Below are the code and all the weights of a small trained network. Each question names an input and a class and asks about switching units off, where a switched-off unit gives its printed mean instead of its output.

import numpy as np


def w(rows, s, z=0):
    codes = np.array(rows[::2]) - 128.0
    scale = np.full(codes.shape[1], s)
    scale[-1] = z or s
    return codes * scale


def norm(h):
    return h / np.sqrt((h * h).mean(-1, keepdims=True) + 1e-5)


def f(y):
    return y / 2 * (1 + np.tanh(0.7978845608 * (y + 0.044715 * y**3)))


def log_softmax(a):
    a = a - a.max(-1, keepdims=True)
    return a - np.log(np.exp(a).sum(-1, keepdims=True))


def net(x, mask):
    res = np.array(x, float).reshape(1, 3) / 4 @ E
    u = 0
    for l in range(2):
        y = f(norm(res) @ A[l][:, :-1].T + A[l][:, -1])
        res = res + np.where(mask[u : u + 5], y, B[l][:, -1]) @ B[l][:, :-1]
        u += 5
    return log_softmax(norm(res)[-1] @ U[:, :-1].T + U[:, -1])


A, B = {}, {}
E = w([
[211,217,139],'x0',
[55,166,38],'x1',
[2,166,227],'x2',
],0.0012)
A[0] = w([
[171,34,192,86],'L0N1',
[163,82,67,7],'L0N2',
[3,14,109,64],'L0N3',
[191,126,19,3],'L0N4',
[84,200,130,46],'L0N5',
],0.0045,0.0024)
B[0] = w([
[184,180,226,165],'L0N1',
[140,245,75,67],'L0N2',
[7,70,95,255],'L0N3',
[156,252,31,156],'L0N4',
[117,225,157,85],'L0N5',
],0.0034,0.00097)
A[1] = w([
[93,53,168,82],'L1N1',
[132,122,77,251],'L1N2',
[165,143,2,49],'L1N3',
[51,248,184,158],'L1N4',
[213,142,20,80],'L1N5',
],0.0057,0.0019)
B[1] = w([
[124,218,98,173],'L1N1',
[116,141,206,211],'L1N2',
[166,255,188,208],'L1N3',
[194,128,36,190],'L1N4',
[41,214,120,250],'L1N5',
],0.0065,0.002)
U = w([
[5,47,111,217],'0',
[196,101,15,5],'1',
[199,46,228,75],'2',
[110,249,166,206],'3',
],0.017,0.0017)

Each question gives the input, the list of numbers given to net, and the class t.
The units are the neurons (one row each of A and B). Each row of codes is followed by its name. A weight is (code - 128) times the scale printed after its matrix; where a second scale follows, it is the last column's (A, B and U).
mask holds one flag per neuron, layer by layer. A switched-off neuron (its flag False) gives its mean, the last column of its row in B, instead of its output. The means were averaged over made-up inputs and are rounded, as every weight is.
A unit's drop is (log p(t) with every unit on - log p(t) with that unit switched off) / (log p(t) with every unit on - log p(t) with every unit switched off).
most important unit: the unit with the biggest drop
k most important neurons: the k neurons with the biggest drops, biggest first
top k neurons in layer l: the k neurons of layer l with the biggest drops, biggest first
drop when u is switched off: that unit's drop, to one decimal
input [4,8,2], class 1: most important unit => L1N4
input [2,8,7], class 1: top 2 neurons in layer 1 => L1N4, L1N5
input [8,-4,7], class 1: 2 most important neurons => L1N4, L1N2
input [-6,-4,-4], class 2: 2 most important neurons => L1N5, L0N1
input [2,-3,4], class 2: 3 most important neurons => L1N5, L0N3, L0N4
input [-8,6,-6], class 3: 2 most important neurons => L1N3, L0N4
input [-2,2,7], class 0: 2 most important neurons => L1N3, L0N3
input [-4,-6,-8], class 3: 3 most important neurons => L1N5, L0N2, L0N4
input [-8,8,-6], class 3: 3 most important neurons => L1N3, L0N4, L0N2
input [4,-2,3], class 1: top 3 neurons in layer 1 => L1N4, L1N2, L1N3
input [0,1,1], class 0: 3 most important neurons => L1N3, L0N1, L0N4
input [-6,-7,-1], class 2: 2 most important neurons => L1N5, L0N1
input [4,4,6], class 1: drop when L1N4 is switched off => 1.0
input [-1,0,2], class 0: drop when L1N3 is switched off => 0.3
input [4,1,3], class 1: most important neuron => L1N4
input [7,6,7], class 1: drop when L1N4 is switched off => 1.1
input [-2,7,-8], class 3: drop when L0N2 is switched off => 0.0
